Here is a tiny trained network, its code and every weight. The questions are about switching its units off for an input and a class, where a switched-off unit gives its printed mean instead of its output.

import numpy as np


def w(rows, s, z=0):
    codes = np.array(rows[::2]) - 128.0
    scale = np.full(codes.shape[1], s)
    scale[-1] = z or s
    return codes * scale


def f(y):
    return y / 2 * (1 + np.tanh(0.7978845608 * (y + 0.044715 * y**3)))


def log_softmax(a):
    a = a - a.max(-1, keepdims=True)
    return a - np.log(np.exp(a).sum(-1, keepdims=True))


def net(x, mask):
    res = np.array(x, float).reshape(1, 8) / 4 @ E
    y = f(res @ A[0][:, :-1].T + A[0][:, -1])
    res = res + np.where(mask, y, B[0][:, -1]) @ B[0][:, :-1]
    return log_softmax(res[-1] @ U[:, :-1].T + U[:, -1])


A, B = {}, {}
E = w([
[203,113,185,156,40,133,71,180,148,138,194,104],'x0',
[134,70,134,110,121,95,107,129,2,73,127,121],'x1',
[140,132,135,127,134,129,133,123,124,133,128,126],'x2',
[121,143,136,114,129,141,125,136,124,121,123,113],'x3',
[135,136,132,121,131,128,127,121,130,115,131,126],'x4',
[121,149,170,49,123,36,115,163,135,177,120,190],'x5',
[121,127,133,113,135,135,129,134,135,106,139,127],'x6',
[120,127,128,131,117,129,131,131,124,140,115,120],'x7',
],0.012)
A[0] = w([
[124,124,107,195,158,202,147,124,209,119,134,98,231],'neuron 1',
[56,102,60,129,195,136,184,73,70,94,83,127,255],'neuron 2',
[135,92,167,38,144,32,92,174,12,129,119,165,81],'neuron 3',
[135,83,139,66,59,66,130,117,80,96,104,128,128],'neuron 4',
[125,134,151,84,122,46,113,156,103,124,98,161,124],'neuron 5',
[83,215,137,49,173,70,167,132,242,210,91,194,224],'neuron 6',
[210,159,216,143,24,115,51,211,215,163,195,121,146],'neuron 7',
[137,49,130,181,92,172,134,115,22,51,144,74,139],'neuron 8',
[168,57,125,202,100,191,65,142,54,81,177,64,144],'neuron 9',
[98,156,67,126,183,138,150,109,68,88,95,131,217],'neuron 10',
[145,139,83,158,109,173,131,101,130,98,142,101,232],'neuron 11',
[148,156,84,206,134,239,166,96,255,122,120,84,251],'neuron 12',
],0.0094,0.0046)
B[0] = w([
[89,156,143,143,124,122,124,119,76,144,162,145,196],'neuron 1',
[142,91,115,96,149,153,201,30,101,139,117,128,221],'neuron 2',
[66,170,156,182,127,146,131,103,72,141,183,128,208],'neuron 3',
[119,152,137,137,127,138,90,127,65,139,147,112,171],'neuron 4',
[116,154,133,131,120,137,118,127,129,170,157,140,178],'neuron 5',
[125,216,77,88,114,112,215,182,225,117,112,161,250],'neuron 6',
[121,64,162,111,133,132,4,129,224,192,126,106,245],'neuron 7',
[191,90,116,148,132,118,101,160,96,65,80,119,198],'neuron 8',
[167,140,134,147,124,106,97,182,73,40,96,114,201],'neuron 9',
[128,88,128,142,134,141,182,41,131,140,133,132,190],'neuron 10',
[141,111,128,127,134,136,114,116,62,121,131,113,172],'neuron 11',
[68,178,167,161,118,126,108,118,60,166,191,134,231],'neuron 12',
],0.016,0.02)
U = w([
[72,184,127,137,141,155,183,84,66,172,179,174,251],'0',
[89,140,212,179,91,128,34,176,107,160,185,114,180],'1',
[188,10,108,122,180,163,153,76,99,86,55,105,16],'2',
[212,83,127,139,109,99,81,217,120,55,46,102,78],'3',
[133,180,60,77,126,98,201,174,202,99,81,179,134],'4',
[120,86,138,48,126,128,90,148,255,197,111,143,20],'5',
],0.0065,0.0018)

Each question gives the input, the list of numbers given to net, and the class t.
The units are the neurons (one row each of A and B). Each row of codes is followed by its name. A weight is (code - 128) times the scale printed after its matrix; where a second scale follows, it is the last column's (A, B and U).
mask holds one flag per neuron, in row order. A switched-off neuron (its flag False) gives its mean, the last column of its row in B, instead of its output. The means were averaged over made-up inputs and are rounded, as every weight is.
A unit's drop is (log p(t) with every unit on - log p(t) with that unit switched off) / (log p(t) with every unit on - log p(t) with every unit switched off).
The circuit of an input: a set's keep is (log p(t) with only the set's units on - log p(t) with every unit switched off) / (log p(t) with every unit on - log p(t) with every unit switched off). Starting from all 12 units, units are removed one at a time, each time the one whose removal leaves the highest keep (on an exact tie, the one counted first), for as long as the keep stays at least 0.8.
circuit, biggest first: the units of the circuit, biggest drop first
k most important neurons: the k neurons with the biggest drops, biggest first
drop when u is switched off: that unit's drop, to one decimal
input [-6,-7,1,-5,-1,5,2,-4], class 4: circuit, biggest first	(neuron 6)
input [4,5,5,-4,-6,0,0,8], class 3: circuit, biggest first	(neuron 12; neuron 9)
input [-4,1,4,-4,-7,-2,1,-3], class 2: circuit, biggest first	(neuron 3; neuron 12)
input [-1,0,3,-4,7,8,-3,0], class 4: 2 most important neurons	(neuron 6; neuron 12)
input [-7,-7,-2,-6,5,1,-2,6], class 4: 2 most important neurons	(neuron 6; neuron 3)
input [6,0,4,-8,4,2,8,-6], class 5: 2 most important neurons	(neuron 12; neuron 7)
input [6,7,-8,2,-5,0,4,6], class 3: 3 most important neurons	(neuron 8; neuron 9; neuron 12)
input [-6,1,-4,4,-1,-4,-3,-5], class 2: 3 most important neurons	(neuron 3; neuron 6; neuron 2)
input [-6,7,1,-3,4,0,-2,-7], class 2: 2 most important neurons	(neuron 12; neuron 8)
input [1,5,4,-6,-6,-7,-6,7], class 3: 2 most important neurons	(neuron 9; neuron 8)
input [5,-6,2,2,5,2,7,6], class 5: drop when neuron 7 is switched off	0.1
input [8,-2,6,4,-1,3,5,-5], class 5: drop when neuron 7 is switched off	0.1
input [5,-7,5,4,6,8,5,4], class 5: drop when neuron 7 is switched off	1.6
input [-5,-6,7,-5,-3,3,-1,-8], class 4: drop when neuron 6 is switched off	0.7
input [8,7,7,0,-4,-1,-8,-6], class 3: circuit, biggest first	(neuron 9)
